Each row has a hidden stage along a path, written after it and counted from one end. A new block has a new path.
[  -7 -118   79    6  -32  -78   56  205  117  -43   80  140    7   13
  -44  -92  -52  -32   32  -26  -52 -195  -40 -218   29 -109  -75  -89
  196   30  113   74   22 -146   54   -6   10 -224 -172    6  -58  -33
   46  172  -67] : 25
[-110 -141   20  287 -192   33   59  179  -49  248 -221 -446  273   64
   83  -86  109  208  -23 -154 -418 -156  295   93 -254 -161  -67   32
  187 -177  -11  240  101 -125  -19 -149  -25 -167  175 -173  197  256
  154 -169    1] : 17
[-185  -39  -96 -186 -168   28  -40   35 -103    1  123  141    9  -99
  -69 -232  145   47  -45  123  -67  -81 -186 -110   52 -133  -35    3
  138    9  222  134 -157   15 -128  240  -21  -13  -65  142   95  -78
  -88  163  -74] : 27
[ -72  -74  -19  -10  -83   68   48  -52  -49  -81  163   95 -120  -71
   26  229  140   82   65   -7 -317  -61   74  168   85   33  188   24
  -87  -65  188   32  268  -88   -4  -87 -121  -63 -189   19  197   24
   98  272   88] : 12
[   5 -191   27  136   50   17  162 -131 -221  -86   26 -178   39   -5
  124   84  124   82  -19  -45  -61   19  272  245   86   96   53  -72
  -72  155   14   77  152 -177  120 -192  -19    0   86  -97   97   -3
  223  -11  116] : 7
[  76 -223  216  199  163 -171  197  118   14  -25 -231 -319  199  212
  128 -149   12  -76  -41 -189   -1  -78  215 -101   -5  -29 -127 -218
  121  247 -100  120  -83 -198  155 -202  130 -199   91 -258 -121   20
  252 -229   60] : 34
[ -19 -162  -24  -58   94   40  108   96 -155 -161   45  -61   67  -67
   33 -254  240 -121   -4  -27  103  100   15  -34  111  -26  -88   17
   38  162  122  114  -82 -121   59   32   97  -27   98   37   91    6
   44   85   23] : 27
[  62 -199  -36   26 -133    1   22  -46    3   46  233   21   28  -86
 -189 -106  -83   99  -15   -2  123   65  -37   -4   90  -23   72  -93
  183   -3 -235  105  143 -383   62   22  -51 -286  171  -22 -161 -132
  138   45   27] : 4
[ 158 -159  199  292  180 -128  114  217  379  -37 -104  -26   90  206
   30   53 -254 -129   75 -231  -29   70  167  -80  -31  104  -82 -111
   77   13 -179   93  229 -121  288 -240  225 -316  -51 -148 -147  148
  210 -195   71] : 18
[-187 -108   48 -141    5 -108   49   -8  -65   49  -88  -82   60   45
    7  -84  154   14  -69   27 -122  -90  -53  -78  -27  -67  -68 -128
  146  155   32   95 -177  -26  -55  113   42  -71  -24  -83   58  -61
   56  -19   40] : 33
[ -44 -131   21  119 -130  -83   -9  -77   -2  121   81  116   54  110
  -40   62 -156  123  -10   78   14 -120   36   24   40  -24   56 -102
   88   29  -28   68  108  -61   -9  -36  -70 -109  -38  -54  -45 -112
  132  -37   10] : 4
[-336   46 -216 -149  -66  170 -101 -281 -131   80  -94 -146   98  -73
   48 -107  301   77  -80   69 -245  478  -49  365  -54  164   42  139
 -158  -38   28  271 -129  336 -124  304  208  212  243  153  329  173
  -42 -316  181] : 18
[ 251 -210   46  265  -34  -17   84   70    8 -123  216  157   24   91
  -32  -96 -204  -25   79  -47  235  -51  122  -32  250  -22  104  -59
   -8   61   75   44  242 -255  162 -222  -48 -182   -8    3 -143 -142
  181  105  -28] : 2
[-105 -147    0   25    9  111  142   30   17  -73  213   49  -36   23
 -123  223  111  -12  -50   -4  -64  158   65   -7   30    3 -165   74
  -83   27  -53  142  174  -97   91  -65   73  119  -42   58  -54  153
   34  -76  114] : 12
[  37 -185  -32 -101   72   49  120   80 -164 -191   96 -120   53 -126
  -29 -355  261 -118  -27  -63  151  159  -40  -56  160  -37  -52  -19
   76  166   28  127 -102 -265   75   63   89 -104  184   26    8  -52
   55   98   25] : 31
[  90 -130  -79   58  148  -68  -73   23  153   92  -74  -59    9   51
 -132 -190 -242  -33   38    6  103   44  110  157   72   22  126    7
  142 -127   95   25   96  -97  206   82  173  -78  198   45  287 -146
   -4  117  -38] : 8
[ -16 -104  -11   21   43   14   60   31 -177 -131  -14  -10   93   82
   97 -262  177 -113  -11   17   81   42   18  -11  173  -62   -6   14
  -81  159  293  116 -132   67  -18   20   61  103   19   41  120  -48
   32   12    1] : 32
[  22 -199  -12    0  213   22   21   37   71   60  -55 -226   66   87
 -185 -131  -61 -113  -32   14  -17  -34  200   13   47 -184  -33  -22
  152  -19  216  134  -46 -243   66   90  102   27  208   68  193  -67
  -18  155   31] : 25
[ -67 -193   22   18   12   55  113    9 -113   41   11 -280  137  118
 -137 -166  125  -17 -139    5  -30   -3  121 -101   52 -238 -159  -47
   65  107   91  232 -173 -210  -35   50   44  126  193   10  -43   -6
   27 -119   42] : 34
[-107 -228   82  -29  -65 -156   95   10   29  134   78   15   -8  -16
 -114  170 -104  165  -37   28  -45 -244   38  -80  -92  -23  -86 -205
  317   99 -255    9  118 -324   83  -52  -57 -311  -42 -150 -126 -123
  168   73   25] : 1
[  -2 -104   19   78  -71  -36   16   27    9   -7   71  110  -44    7
   53  147   28   58  111  -32 -201 -125   63  119   57   32  216   -6
    1  -62  120  -18  283  -85   22 -130 -118 -199 -159  -86  186  -21
  149  245   48] : 10
[  97 -215  143 -141   48 -118  268  150  -14 -258  156 -133 -123 -271
  -48 -213   39   65  -86 -131  -63 -285   36 -219  101  -50 -137 -326
  367  197  -67   53  -47 -644  266  -61   10 -393  -78  -55 -247 -177
  120  330  -97] : 31
[ -23   25  -75 -313  -41   13  -96 -174   20 -249  342  526 -243 -101
  -93  -84   31 -117   56  175   27   32 -338  -44  380   21  279  -68
  -96   75  391   -6  -32   29 -115  263  -77  -33 -304  256   29 -307
  -81  446    6] : 30
[ -80  -54  -67   81   50   74   -4   11 -196 -104  -52   85  138  156
  162 -206  195 -152   35   72   81  116   52   72  157  -30   -2  134
 -209  124  430  139 -111  317  -77   31   91  257   -5  113  264   46
   -6  -49   28] : 26
[ -35 -243  -37  261  -54    0  122  132 -137  155  -76 -292  311  114
  -57 -331  -49   85 -142  -22  310  130  184  -39  -96  -72 -357   25
  180   94 -254  248  -94 -101  176  -49  222   51  415  -53 -101   89
   86 -483  -52] : 3
[ -78   78 -220 -239 -142  103 -179  -65  217  -99  394  581 -226 -115
 -280 -125 -135  -48   21  178  136  327 -411  -19  247   92  126  146
  -83 -183  143   80   78  188   24  362  144   75 -139  379   41 -131
 -222  140  -47] : 11
[ -28 -181  -35  210 -168    6  -16   69 -182  297 -234 -539  362  124
  -44 -485   38  142 -126  -18 -121 -208  216   -4  -86 -372  -43  -58
  284  -91  151  285 -219 -231 -142   68  -60  -49  414  -98  141  -36
   50 -129  -97] : 31
[-116  -60  -77  -41   45  110   77   42  155  -90  156   76  -26  -21
 -176  -69  -24  -47 -116    2   95  394  -62  -32   30  100 -284   91
  -40  -11 -128  228   -4   61  212  140  346  173   86  211 -103  154
 -101 -302   39] : 14
[-233 -130   81 -143   34 -115  136  155  163   54    7    0 -113  -97
  -77  294   49  109  -28  -48 -308 -167   19  -73 -215   58 -198  -87
  267   -6 -192    6  153 -165  179  -22   95 -216 -202 -106   61  104
   55  106   43] : 13
[   4 -266   80  199   18  -20  201  -39 -279  -26    3 -227   86   37
  147  162  160  111   20  -62 -101 -176  352  179   25   -1   36  -83
    4  178   22   35  207 -278   80 -309 -136  -91   48 -199  110    5
  296   83  105] : 4
[-168 -122  110    0 -109 -182   -1  -68  211  248   13   63   -6   82
 -128  302 -198  183  -47   37 -230 -197  -28  -42 -160    1  -14 -217
  270  -32 -289   42  152 -162   -1   11  -58 -292 -133 -182 -125  -52
  143  -52   65] : 9
[   0  -68 -167   -6 -104  -32 -160  125  219   87  200  443   74  102
 -292 -408 -321  -98  -14  147  572  330 -353 -214  128   15 -138  116
  121  -59 -138  127  -72  190  108  294  296  -20  154  234 -152 -134
 -148 -253 -124] : 1
[  82 -300  254  343  199 -182  266  161  -87   22 -338 -499  326  212
  230 -150   35  -39  -62 -217    9 -178  393  -58 -113  -57 -246 -251
  212  284 -156  147  -60 -288  179 -322  105 -227  190 -359 -113   95
  324 -285   51] : 28
[  24   31    1  104 -152 -138 -147  114  235  107 -156  101   -2  -16
  134 -102 -152  113  180 -116 -387 -188  -22  147  -40   79  368  -47
  154 -264  169   -7  233   69   35  -20  -29 -454 -179  -91  324  -31
  113  239  -64] : 15
[-362  -46  -24 -126  -21  -54  -88 -100   34  253 -175  -29  145  117
  -10  103  142   23  -37   90 -226   93  -81   58 -198    4  -65   -7
   97   36  -68  148 -115  236 -183  219   92  -19   28  -63  186  109
   30 -212  152] : 23
[-115    1  -88   10  -43   92  -72 -122   53   17  -21   -2   75   29
   18  -89   70   -6    3   -7 -158  308  -23  186   33   97   89   60
 -109  -56   64  209   10  181  -39  135  146   19   92  102  147  109
   25 -184  116] : 19
[ 174 -139  137  150   72  -99   81   -4   52 -124  -14  -30   80  161
   61 -194  -88 -106   12  -97   54  -28   66  -64  213  -31  100 -194
    1  157  104  102  -19 -169   67 -106   23 -182  -12  -81 -145 -132
  180  -17   28] : 33
[-137   -7  -17   72  -47   17  -72  -22   83   65  -61  107   90  155
   53   16   12  -27   43   25 -178   87   -1   65   -3   11   55   51
  -81  -39  182  152   26  258  -84   60   76   22  -85   48  157  102
   36 -115   73] : 21
[ -90  -49   95  -65  -91  -35  136  -18 -109 -276  204  314  -47  -66
  182   13  201  -25   11   -4  -31   12 -157 -119  154  120  -42 -136
  -75  279   49   80   -8   32  -17  -50  -27 -136 -324    4 -214    3
  145   21   52] : 26
[-203   23  -80   68  -78   57 -150  -94  129  171  -80  108  127  201
   -4   75   21  -28   38   49 -178  279  -65  155  -48   55   87  140
 -150 -123   66  182   63  379 -145  134  113   83   10   50  206  164
    9 -270  145] : 17
[ -18  -12 -193 -165   13   45  -92  -46  187 -132  341  511 -108  -31
 -292 -309 -241 -135  -66  181  557  507 -369  -98  261  167 -133   98
  -45   29  -83  126  -86  196  204  357  374  168   79  372 -162 -151
 -203 -202  -61] : 6
[-357   20 -199 -246 -174  138  -30  -39 -107   37   98   40  -70 -207
  -65   -5  289  155  -68   99 -291  149 -123  144  -84   44  -59  161
   12 -115   92  155  -21  162  -44  253  100  139  -11  180  305  124
 -129   28   28] : 14
[ -14 -112   32   46  -63  -54   46  260  215    2  162  243  -65   23
 -136   81 -123   -1   55  -29  -36 -105  -63 -176   -5  -41  -81   36
  141 -110   -6   22  224  -96  151  -56   48 -172 -203    9  -15   35
    7  135  -60] : 11
[   5  -19   21  -74   30  -48   -1  -17  173 -183  186  398 -221  -44
   32  228  -24  -55  148  -16 -151   41 -109   92  167  202  246  -15
 -105  -23  126  -75  310   39  107  -45    0 -195 -346   38  123  -54
   86  303   81] : 12
[ 111 -265   71  -15    4  -66  262  183  -61 -207  269    7 -143 -241
  -76  -45  -30  115  -15  -86   74 -241  126 -120   97   14 -124 -169
  277  138 -102  -13  182 -567  346 -185   -4 -312  -67  -26 -149 -133
  148  322  -92] : 3
[  77 -146  -99  108  -31  102   81   54 -179 -165  197   88   21  -39
    8 -198   85  -30   31    9  221  155   69   81  211   35   15  119
 -108   59  147   90  114  -53  140  -69   62   81   89  111   98  -22
   52   46  -22] : 6
[ 160 -170  144    9   27  -56  249  273   71 -318  202   32 -145 -215
   17 -138  -39   23   16 -161 -119 -311  114 -212  128  -36  -99 -203
  242   94  137   49  110 -487  305 -183   16 -347 -233   32 -161  -59
  112  388 -130] : 24
[-125   20 -152 -107 -177   69 -116   84  179   27  230  349  -84  -54
 -206  -92  -64   16   17   94   -5  166 -263  -60   61    0   11  147
   31 -205   72  109   89  138   15  232  110    4  -96  218   77    9
 -150   50  -57] : 12
[ -95  -72  -40 -118  -96   34   27 -105 -210  -98  105   24   -9  -85
   37 -162  188   45  -42   84 -123 -105  -38   28  157  -92   89  -84
   23  100  294  115 -109  -93 -120  111 -101    0  -58   79   93 -135
   24  217   -5] : 29
[   8  -72   48 -111   53  -67   30  -52    0 -195  127  250  -82  -16
   49  -64   44 -103   45   37   13  -41 -115  -49  220   41  120 -138
   -4  164  206   12  -11  -51   -3   51  -18 -139 -205   44  -14 -167
   72  242   32] : 28
[  11 -147   23   74  -76  -27   38  -23 -101  -32  135  129  -56    4
   59  190   70   68  119    5 -148 -182   97  129  109    5  249  -21
  -23   12  161  -45  293 -148  -11 -167 -204 -174 -170  -92  180  -83
  189  324   64] : 7
[  41 -168   -7  211   44 -103   12  174  157  118  -48   46  208  193
 -102 -282 -251  -74  -35  -20  427  227  -22 -117  -25   45 -238   17
  152   43 -282  136   -7   50  227   20  306  -69  235  -37 -132   24
   48 -423  -48] : 6

Each row has a hidden stage along a path, written after it and counted from one end. A new block has a new path.
[   2   49   90   99 -138  -14   40  134    8  -12  -21   98  -55    9
  104   24  -38  138  -17   69 -157  -24  -10   86   55   38  -19  -66
   40  -74   85 -116  143    3   87  -52  -83  159  -14  -26  118   27
  -46  -14  162] : 2
[  -8   27   76   59  -72    1   67   92  -36   -2  -20   -7  -16    1
   96   -8   -5   57    1   44 -142   29    1  141   62   27  -46  -29
   51  -60   35    8   98  -15   27   12 -106   71  -53   63   58  -41
   -5   44  157] : 3
[ -30   22 -126   -4   77    8  -93   -4  112  -12  -50   37   81   -9
 -136  126   94  101 -100  101   95  -22  -49  -41 -139  -76  136  -45
  -19  -27  -63 -101  -74   -7   12   36   24 -136   -8   21  -30   43
   88  -70 -116] : 12
[ -60   -9    1   45   -2   21   18   41  -65  -40  -21    2   -8  -84
   54    7   54   98   13   78  -16   33   30   75  -58  -19   77    8
   57   30  -36   36   18  -48  -57   36  -44   18 -123   85  -32   43
   53  -99   32] : 20
[ -49   20  -36  -10  -22   13   17   36  100  -28  -92   64   61    7
  -30  105   -8  147 -107  136  -81  -62 -125   57  -87  -94  117  -52
  -30  -55   10 -144   17   23   94   24  -68   11   10   13   79   39
   47   23   24] : 4
[ -23  -71   72   91   25 -102  -96   48   56  118  -59 -113  -23 -173
  123   24   11  -27  -77  -45   -6  -78   17   -3 -111  137  -64  -67
   87   18   48  115  -46   13   41    1  -35 -116   91  143 -100   46
   23 -224 -134] : 18
[  -8  -45   12   46   54  -16  -12   20  116   18 -119   24    0  -83
   13   56   39  125  -91   83  -20 -103  -69  -68 -116    2  -31  -14
   69  -20    1  -76  -87   -4   96  -56   50  -65  143   -4  -46  105
  -14 -138  -32] : 22
[  40   27 -172   82   87  123 -115   -8  101  -45   75   99   46   19
 -208   87  113 -107  -68  129  213   72    2 -236  -70  -44  192   46
   32  -29 -137 -101  -18  -58 -112  -40    3 -158  -56  -56 -138  212
   55  -37 -116] : 16
[ -41   -2   42   69  -31  -12   33   64  -64  -30  -49   51  -16  -90
   69   15   53  144   -4   89  -55   12   19   80  -55  -11   50  -25
   64   13   11   -1   35  -50  -34   16  -52   57  -80   56   27   79
   15 -115   77] : 22
[  -6 -107    8  -17    8   12   57   21   50   26  -66  -24  -65   56
  -31  -27  -15  -32  -35  -24  -96  -15   -2   -6  103   25 -151   27
   23  -54   33  -46  -35   45  146  -73   22  -34   56   25   22  -83
   -6   17   74] : 2
[   4   11  -45   86   44   26  -47   42   62   32   11  -48  -12    7
  -34   16   93    9  -30   16   46   22   29  -39    4   51  -51    3
   44  -62   -3  -16   -8  -21    6  -11   46 -108   12   32  -49  -33
   28  -56  -14] : 11
[ -44  -94   -7 -103   16  109   70  -10   -5  -51  -50  -51    2   42
  -12    4  -42  -74  -41   12  -60    0   31   40   54  -36  -34   46
   60    3 -119    1  -37   29   63  -37  -67   10  -55   68  -92  -44
   50   88   88] : 1
[ -91   25  -27  237 -175   42    2  149  -66   29  114   41 -161  -20
  129  -48   28   95   22   34  -50   36   77   24   77  121   77   -8
    4  -51  176  -72  246   -8  -22  -30  -16  168 -177   37  133   22
   29 -178   74] : 12
[  95   -4  -36   71   79   28    0    2  148   29  -15   12   50   59
 -171   26   87 -146 -107   58   33   45  -44 -116   32   -6  -83   17
   29 -134  -17  -55  -32  -18   -5  -23  -45 -197  116  -18  -29   77
  -21  115   55] : 5
[ -61   13  -72   -2   81  -10  -52   -3  119  -36 -112   56   42  -67
  -50  108   48  221  -54  147   24  -71 -121  -21 -196 -108  142  -16
  -13   18  -48 -116  -89   -5   74   23   62  -84   37   -5  -31   57
   62 -123 -103] : 19
[ -27   35  -11   89  -20  -39  -79   81   40   -6  -21   54  -34  -62
   29   55   62  200   -7   53   19  -35   33   -2  -74   29   36  -50
   38  -13   19  -86    5  -19   40  -27   65   11  -22    1   -3   19
   21 -194  -40] : 17
[ -52  -36  -41  -19   78  -10  -11  -16  105  -24 -144   47   59  -89
  -41  101   44  173 -105  138    0  -92 -110  -19 -193  -95  101  -24
   22   13  -49  -87 -111   -2   64    9   13  -78   71   22  -35  117
   48 -113  -64] : 22
[ -32  -69   -6  -26   60   44   74   28 -110   59  -33 -126  -34   52
   66  -39    5  -72   86    3 -147  109  -94  125  145   21  -76   60
   26   16   19  132    3  -31   91   27  -18  -79  -56  120   37 -201
   35   92    9] : 5
[ -13 -194   16 -169   59  -73   69   17 -274   91 -102   11 -128  105
   27  -34  -91  -79  201  -60 -247  167 -113  159  258   -1  -87   20
  -23  146   57  144  -55   -2  240  -42   12  -24 -101   85  167 -287
   -1   38  -58] : 0
[ -70  -19  -88  -31   46   39  -62    6   52  -64  -69   58   41  -53
  -57  107   53  162  -59  111   62  -49  -21  -32 -140  -86  156  -13
   17   39  -84 -103  -76  -15   26   -2   37  -35  -54   15  -55   68
   81 -135 -100] : 19
[ -92   30  -41   65  -18   21  -30   56  -81  -21   32  -29  -20  -70
   67   14   57  104   39   58   15   57   48  105  -62    2  135   -8
   24   38  -27   54   63  -38  -75   71  -38   19 -194  113  -30  -22
   98 -123  -17] : 15
[ -56  -57   24  -20  -25  114  129   14  -62  -30   -4  -63  -50   17
   90  -57  -81 -100   21   41 -125   49   -9  100   71   -8    0   74
   66    2  -88   76   68   23   18   -7 -136   68 -108   98  -81  -18
   42  115  161] : 0
[ -74  -21  -52  -42   17  161  -22   31  -10  -63   -3  -78   37   45
  -11   64   54    5  -41   34   36   13   57    8   29  -24   38   20
   45   11  -83  -47    5  -32    4    2   -4   -9 -101   44  -55  -89
   75   23  -13] : 9
[ -73  -56  -65  -61   36  -15  -61   27 -135  -22  -34   26  -13  -31
  -18   56   58  112   67   27    9   71   34   78  -11  -39  113  -19
    6  106  -39   31  -50  -44   16   28   35  -22 -182   86   20  -84
   90 -151 -120] : 17
[ -39   92   31  139  -87  -43  -61  132  -70  -12   31   61  -49  -80
  120   34   54  213   57   67  -28   31   56  103  -43   51   93  -71
   44    5   45  -19  118  -55  -36   21  -18   97 -139   36   47   10
   22 -181   19] : 16
[ 150  112 -177  290  142   61  -96  -15  259   54  120  129   10   43
 -298   26  155 -234  -84  185  223  130 -144 -364  -78  -12  128   82
  -20 -172  -25 -115   51  -58 -146  -24   -8 -331  130 -137 -100  318
  -26   61  -51] : 13
[ -34   21   -4   34    6  -37  -45   51   14  -36  -65   65   18  -81
   10   73   62  199  -23   92    2  -25    2   41 -116  -36   82  -50
   36   13  -22  -59  -25  -34    8   14    6   -1  -42   26   -3   53
   35 -148  -24] : 19
[ -45  -94   82  -36   40 -122 -120   17   41  136 -120 -173  125 -167
   67  119    9 -109 -194  -66  -10  -87    3  107 -154   80  -16 -168
   52   32   29  160  -83   23   14  105 -182 -180   74  240  -47    6
   81 -117 -178] : 9
[ -15  -33  -15   80   55   91   87   18   44   56    6 -166  -30   28
   48  -70   35 -115   -9   18  -76   48  -59   24   85   57 -122   95
   56  -87    7   88   27   -7   30   10  -21 -113   31  101  -63  -86
   25  102   84] : 6
[ -91   56  -47   74 -141  161  -78  138  -67 -118   64  127  -45  -22
  116  104    4  211   15  127   30  -29   77  -39  -16   12  236  -21
   76   56  -47 -180  144  -59   -2  -92    8  241 -206  -57   -3  103
   43 -185  -42] : 18
[-183  -74 -142  214 -141   81   67   58  -19    2  123  -12 -196  -41
   36 -120   39   49  -28   26   17   20  112  -12   17   63  125   89
  -54  -53  150  -64  195   59  -68    8    9  120 -249  115   72   47
  126 -212   90] : 14
[ -67  -65  -70   66   12    7  -40   50  -52   42   20  -33 -115   -6
   24  -28   54   56   63  -21    3   42   46   -8   56   68  -14   33
   12   26   52   11    7   -6   61  -34  109  -31  -93   60    9 -106
   53 -175  -78] : 15
[ -23   15  -54   -8   59   18  -49   25  135    2  -88  -16   60   22
  -62  106   70  139  -94   70    6  -66  -63   -8  -72  -39   -4  -41
    3  -59  -14 -122  -69    1  107   -1   61  -99   81   -1    4  -53
   38  -27  -51] : 9
[ -23   14   -2   35   33   21  -28   51   22   12  -26  -70    5    5
   10   32   80   71  -12   10   -4   15   30   48    6   26  -63  -18
   40  -34   -2   -6   -9  -26   28   18   33  -69  -10   49  -15 -109
   33  -35    7] : 10
[ -24   -9   14  -16   45 -126 -148   34   64   55  -99  -29   82 -114
  -13  132   68  112 -111   -7   51  -72   35   58 -166   22   25 -149
   29   18   -9   12 -101    3   31   55  -22 -126   33  110  -34   -4
   65 -188 -153] : 13
[ -44  -18  -69  -17   80  -22  -28   -2   69  -23 -114   62   36  -61
  -47   90   56  200  -44  128   -1  -51 -105   -5 -149  -88  106  -12
    9   19  -45  -82 -104  -14   76    5   57  -75   24   14  -16   56
   52 -122  -86] : 20
[ -38  -74  -22   83   11    9   -3   27   93    5  -49    6  -68  -62
   -5   -8   51   88  -65   32   12  -71   30  -84  -50   34  -50   27
   49  -33   32  -78  -41   15   61  -66   79  -33   51   16  -39   64
   12 -172    2] : 20
[ -36   13   18   63   21    4  -65   55   64  -43  -55   45  -49  -32
   -8   51   52  175   14   61   22  -26    6  -51  -65  -23    7  -13
   10   17   20 -125   -9  -24   65  -27  100  -22   21  -59    3  -30
   -5 -141  -31] : 18
[ -22  -17   20   27   31  -32   -1   30   12  -24  -85   32   15  -81
    3   39   70  146  -35   71  -14  -22   11   37  -89  -28    3  -27
   60    0  -24  -23  -56  -33    6    5    3  -30   -3   41  -21   54
   19 -118   23] : 21
[ -47  -51  -10  -28   42   55   63    0   -1    4  -44 -119   42    5
    1   -2   31  -62  -51   23  -61   34  -17  100   20  -22  -36   26
   29  -33  -35   72  -15   -2    4   62  -88  -84  -47  135  -30  -80
   69   87   61] : 5
[ -67  -11   16   66  -34   63   62   56 -103  -48  -11   16  -25  -80
   97   -8   39   90   18  100  -50   39   21   80  -31  -11   89   22
   78   29  -25   34   65  -60  -67   18  -74   80 -139   76  -12   80
   38  -79   85] : 22
[  10  -36   34    9    4   10   42   38   85   12  -65  -38   -5   24
   -1    5    8   15  -65   10  -83  -35   -3   25   40   21 -132   -3
   49  -83    4  -43  -22   25  100  -39  -14  -36   75   33  -11  -47
   -7   35   95] : 3
[ -51  -56   -8  -30   42   62   79   -8    6   -9  -45 -112   29   12
  -11  -14   22  -67  -44   27  -66   38  -19   97   24  -38  -37   42
   19  -34  -39   60   -9    6    4   60  -87  -78  -49  124  -31  -80
   66  102   86] : 4
[  -7 -233  158    0  -17 -193  -47   -3  189  196 -169 -141   -1 -173
   50   27 -104 -228 -292 -154  -88 -206   25  -19 -105  157 -219 -147
   52  -43  131   86 -103  151  154  -27 -180 -155  269  199  -46   98
    0 -150  -69] : 1
[  -4  -51   11  -59   81  -76  -26  -20  228   64 -184  -32   94  -54
  -32  120  -45   45 -187   67  -76 -158 -177    1 -167  -44  -21  -78
    8  -58  -21  -65 -135   76  187    3  -54 -155  231   55  -46   49
   24    2  -76] : 2
[  28   -3  -51  143   90  112   79    7   47   76   61 -154  -25   39
   -3  -87   68 -225    5   47  -27  119  -90  -40   97   65  -87  127
   55 -110   -4  123   53  -37  -45   23  -50 -188   29   86  -89  -19
   16  150   77] : 7
[   5   19  -50   58   71  -21  -62   21  125   -6  -72   64   19  -56
  -53   79   69  150  -52  114   38  -50  -75  -76 -132  -34   56  -12
   33  -27  -33  -98  -76  -21   54  -27   67 -100   77  -25  -53   94
   16 -125  -74] : 19
[ -72  -69 -107   49   11   -6  -70   29   68   16  -20   24  -83  -11
  -63   27   63  124  -36    7   55  -43   41  -80  -32   23   20    3
  -17   -7   48 -116  -40   31   93  -52  136  -43  -28   14   13  -32
   63 -213 -100] : 15
[ -67  -27   -8   38   53  -23  -23   12  -38   27  -26  -96    8 -123
   69    4   45   17    3   32    6   29    3   88 -102   15   63    1
   52   46  -45  138  -27  -24  -54   82  -56  -92  -87  163  -98    2
   87 -116  -60] : 18
[  -1  -23   15  -19   35   13   12   33   44   10  -69  -64   41   25
  -17   37   53   28  -58   11  -56   -7   -3   61   31    3 -101  -22
   43  -59   -6  -13  -44  -12   66    7  -13  -77   36   61    4  -94
   20   40   44] : 6
[  78 -159 -154  268   94  115  165  -96  171  131  149  -68 -145   70
 -252 -232   39 -618 -106   26   60  180  -79 -308  150   71  -93  251
  -26 -207   73   94   93   57 -136  -35 -137 -315   71   66  -96  250
    5  199  167] : 2
[ -14  -51   71   34   47  -78  -66   39   59  132  -82 -173   56 -104
   91   53   26  -68 -114  -50  -42  -56  -21   75  -67  107 -103  -93
   69  -22   46  131  -49    8   50   52  -87 -160  108  173  -50  -48
   36  -73  -96] : 9
[ -16   24   -5    4  -14   -9    0   55   83   -8  -84   36   58   11
  -23   92   30  135  -93   88  -71  -47  -69   62  -44  -47   24  -66
    0  -70   23 -114    2    2   84   14  -42  -13   32   16   75   -6
   23   12   34] : 5
[  -8    5   26   73   -2  -27  -32   68   21   -9  -49   39  -25  -72
   45   33   59  157   -8   56  -16  -30   22    3  -54   27  -15  -28
   71   -8    5  -46  -16  -34   33  -36   38    2    8   11  -19   42
   -3 -153    4] : 20
